Here is a tiny trained network, its code and every weight. The questions are about switching its units off for an input and a target symbol, where a switched-off unit gives its printed mean instead of its output.

import numpy as np


def w(rows, s, z=0):
    codes = np.array(rows[::2]) - 128.0
    scale = np.full(codes.shape[1], s)
    scale[-1] = z or s
    return codes * scale


def f(y):
    return y / 2 * (1 + np.tanh(0.7978845608 * (y + 0.044715 * y**3)))


def softmax(a):
    e = np.exp(a - a.max(-1, keepdims=True))
    return e / e.sum(-1, keepdims=True)


def log_softmax(a):
    a = a - a.max(-1, keepdims=True)
    return a - np.log(np.exp(a).sum(-1, keepdims=True))


def net(x, mask):
    ids = ['βδεζθλμξπστφψ'.index(c) for c in x.split()]
    T = len(ids)
    res = E[ids] + P[:T]
    u = 0
    for l in range(2):
        q, k, v = (res @ M[l].T for M in (Q, K, V))
        z = softmax(np.where(np.tri(T) > 0, q @ k.T / 3**0.5, -1e9)) @ v
        res = res + np.where(mask[u], z, O[l][:, -1]) @ O[l][:, :-1]
        u += 1
        y = f(res @ A[l][:, :-1].T + A[l][:, -1])
        res = res + np.where(mask[u : u + 8], y, B[l][:, -1]) @ B[l][:, :-1]
        u += 8
    return log_softmax(res[-1] @ U[:, :-1].T + U[:, -1])


Q, K, V, O, A, B = {}, {}, {}, {}, {}, {}
E = w([
[151,118,133],'β',
[163,152,239],'δ',
[53,144,122],'ε',
[114,110,100],'ζ',
[12,152,118],'θ',
[89,129,103],'λ',
[20,58,114],'μ',
[44,245,108],'ξ',
[237,174,56],'π',
[125,154,93],'σ',
[199,61,160],'τ',
[127,217,139],'φ',
[26,117,145],'ψ',
],0.011)
P = w([
[153,134,99],'0',
[84,40,139],'1',
[249,167,4],'2',
[86,184,217],'3',
[116,15,132],'4',
[249,157,1],'5',
[88,182,217],'6',
[123,23,132],'7',
],0.0087)
Q[0] = w([
[236,2,113],'L0H1',
[83,47,134],'L0H1',
[118,160,162],'L0H1',
],0.0072)
K[0] = w([
[209,214,161],'L0H1',
[125,145,101],'L0H1',
[2,144,54],'L0H1',
],0.0084)
V[0] = w([
[254,80,137],'L0H1',
[95,59,94],'L0H1',
[144,135,129],'L0H1',
],0.0031)
O[0] = w([
[236,41,85,130],'L0H1',
[86,63,252,2],'L0H1',
[148,54,111,144],'L0H1',
],0.0029,0.00049)
A[0] = w([
[94,62,149,88],'L0N1',
[74,111,229,148],'L0N2',
[214,76,96,171],'L0N3',
[91,87,164,111],'L0N4',
[173,7,153,136],'L0N5',
[25,93,40,157],'L0N6',
[33,177,184,159],'L0N7',
[158,158,46,2],'L0N8',
],0.012,0.0065)
B[0] = w([
[79,132,67,139],'L0N1',
[198,125,46,255],'L0N2',
[112,60,173,223],'L0N3',
[99,146,71,151],'L0N4',
[76,82,143,197],'L0N5',
[112,192,249,195],'L0N6',
[190,101,132,253],'L0N7',
[116,181,47,141],'L0N8',
],0.011,0.0054)
Q[1] = w([
[147,195,2],'L1H1',
[19,43,77],'L1H1',
[201,144,143],'L1H1',
],0.0073)
K[1] = w([
[43,78,89],'L1H1',
[210,253,92],'L1H1',
[98,91,76],'L1H1',
],0.0058)
V[1] = w([
[11,160,224],'L1H1',
[182,196,114],'L1H1',
[1,241,63],'L1H1',
],0.004)
O[1] = w([
[1,214,51,84],'L1H1',
[200,90,85,135],'L1H1',
[120,186,145,1],'L1H1',
],0.0055,0.0041)
A[1] = w([
[132,128,121,87],'L1N1',
[113,84,93,58],'L1N2',
[172,212,22,113],'L1N3',
[84,126,249,2],'L1N4',
[66,81,154,244],'L1N5',
[112,63,56,55],'L1N6',
[138,126,86,92],'L1N7',
[80,133,141,74],'L1N8',
],0.015,0.0054)
B[1] = w([
[114,132,116,115],'L1N1',
[120,134,82,159],'L1N2',
[36,125,141,250],'L1N3',
[205,198,9,195],'L1N4',
[73,157,170,255],'L1N5',
[130,129,55,201],'L1N6',
[68,105,105,132],'L1N7',
[79,150,117,124],'L1N8',
],0.011,0.0061)
U = w([
[140,174,146,197],'β',
[86,114,43,2],'δ',
[150,171,58,92],'ε',
[211,169,37,103],'ζ',
[97,29,183,86],'θ',
[229,83,19,149],'λ',
[133,170,107,96],'μ',
[148,155,113,133],'ξ',
[112,148,92,91],'π',
[255,85,241,197],'σ',
[65,94,143,214],'τ',
[81,112,254,210],'φ',
[62,188,110,30],'ψ',
],0.01,0.0062)

Each question gives the input, a string of symbols that net reads in full, and the target symbol t.
The units are the heads (3 rows each of Q, K, V and O) and the neurons (one row each of A and B). Each row of codes is followed by its name. A weight is (code - 128) times the scale printed after its matrix; where a second scale follows, it is the last column's (O, A, B and U).
mask holds one flag per unit, layer by layer, with each layer's heads first. A switched-off unit (its flag False) gives its mean, the last column of its rows in O or B, instead of its output. The means were averaged over made-up inputs and are rounded, as every weight is.
A unit's drop is (log p(t) with every unit on - log p(t) with that unit switched off) / (log p(t) with every unit on - log p(t) with every unit switched off).
The circuit of an input: a set's keep is (log p(t) with only the set's units on - log p(t) with every unit switched off) / (log p(t) with every unit on - log p(t) with every unit switched off). Starting from the 12 units with the biggest drops (on a tie, the unit counted first), units are removed one at a time, each time the one whose removal leaves the highest keep (on an exact tie, the one counted first), for as long as the keep stays at least 0.8.
circuit, biggest first: the units of the circuit, biggest drop first
most important unit: the unit with the biggest drop
k most important neurons: the k neurons with the biggest drops, biggest first
k most important neurons of layer l: the k neurons of layer l with the biggest drops, biggest first
drop when u is switched off: that unit's drop, to one decimal
input δ β δ ψ δ δ σ, target σ: most important unit : L0N8
input θ δ ξ δ μ, target ψ: circuit, biggest first : [L1N4; L0N6; L1N5; L0N1]
input β δ τ δ δ β ψ, target σ: 3 most important neurons of layer 0 : [L0N6; L0N7; L0N8]
input μ δ μ π ε τ, target θ: circuit, biggest first : [L0N3; L0N5]
input β β φ δ δ, target λ: circuit, biggest first : [L0N2; L0N6]
input δ β β δ δ β μ, target σ: circuit, biggest first : [L0N6; L0N7; L1N3]
input π δ δ ψ δ ε δ τ, target δ: 2 most important neurons of layer 0 : [L0N5; L0N1]
input ξ β δ β μ, target ψ: 4 most important neurons : [L0N6; L1N4; L1N5; L0N1]
input δ ξ δ δ φ, target σ: 2 most important neurons of layer 0 : [L0N5; L0N2]
input δ β δ π δ δ θ, target σ: 3 most important neurons : [L0N6; L0N7; L0N2]
input δ μ β ξ δ δ δ φ, target σ: 2 most important neurons : [L1N3; L0N2]
input φ δ π, target δ: 3 most important neurons of layer 1 : [L1N3; L1N7; L1N6]
input δ β δ ε δ τ ε, target σ: 3 most important neurons of layer 0 : [L0N7; L0N6; L0N8]
input β β β δ ξ, target ζ: most important neuron of layer 1 : [L1N4]
input β π β β δ ξ, target ψ: 2 most important neurons : [L1N3; L0N8]
input θ β δ, target σ: 2 most important neurons of layer 1 : [L1N3; L1N6]
input π δ π μ ξ, target ζ: 3 most important neurons of layer 0 : [L0N6; L0N2; L0N8]
input β δ δ ε, target σ: 4 most important neurons of layer 0 : [L0N7; L0N6; L0N8; L0N1]
input δ δ φ β, target σ: 2 most important neurons of layer 0 : [L0N8; L0N1]
input θ δ δ ξ, target σ: drop when L0N7 is switched off : 0.7
input δ δ δ β π τ, target θ: drop when L1N2 is switched off : -0.1
input θ ξ μ δ δ, target λ: drop when L0N2 is switched off : 1.2
input δ δ ζ π π, target θ: drop when L0N3 is switched off : 0.5
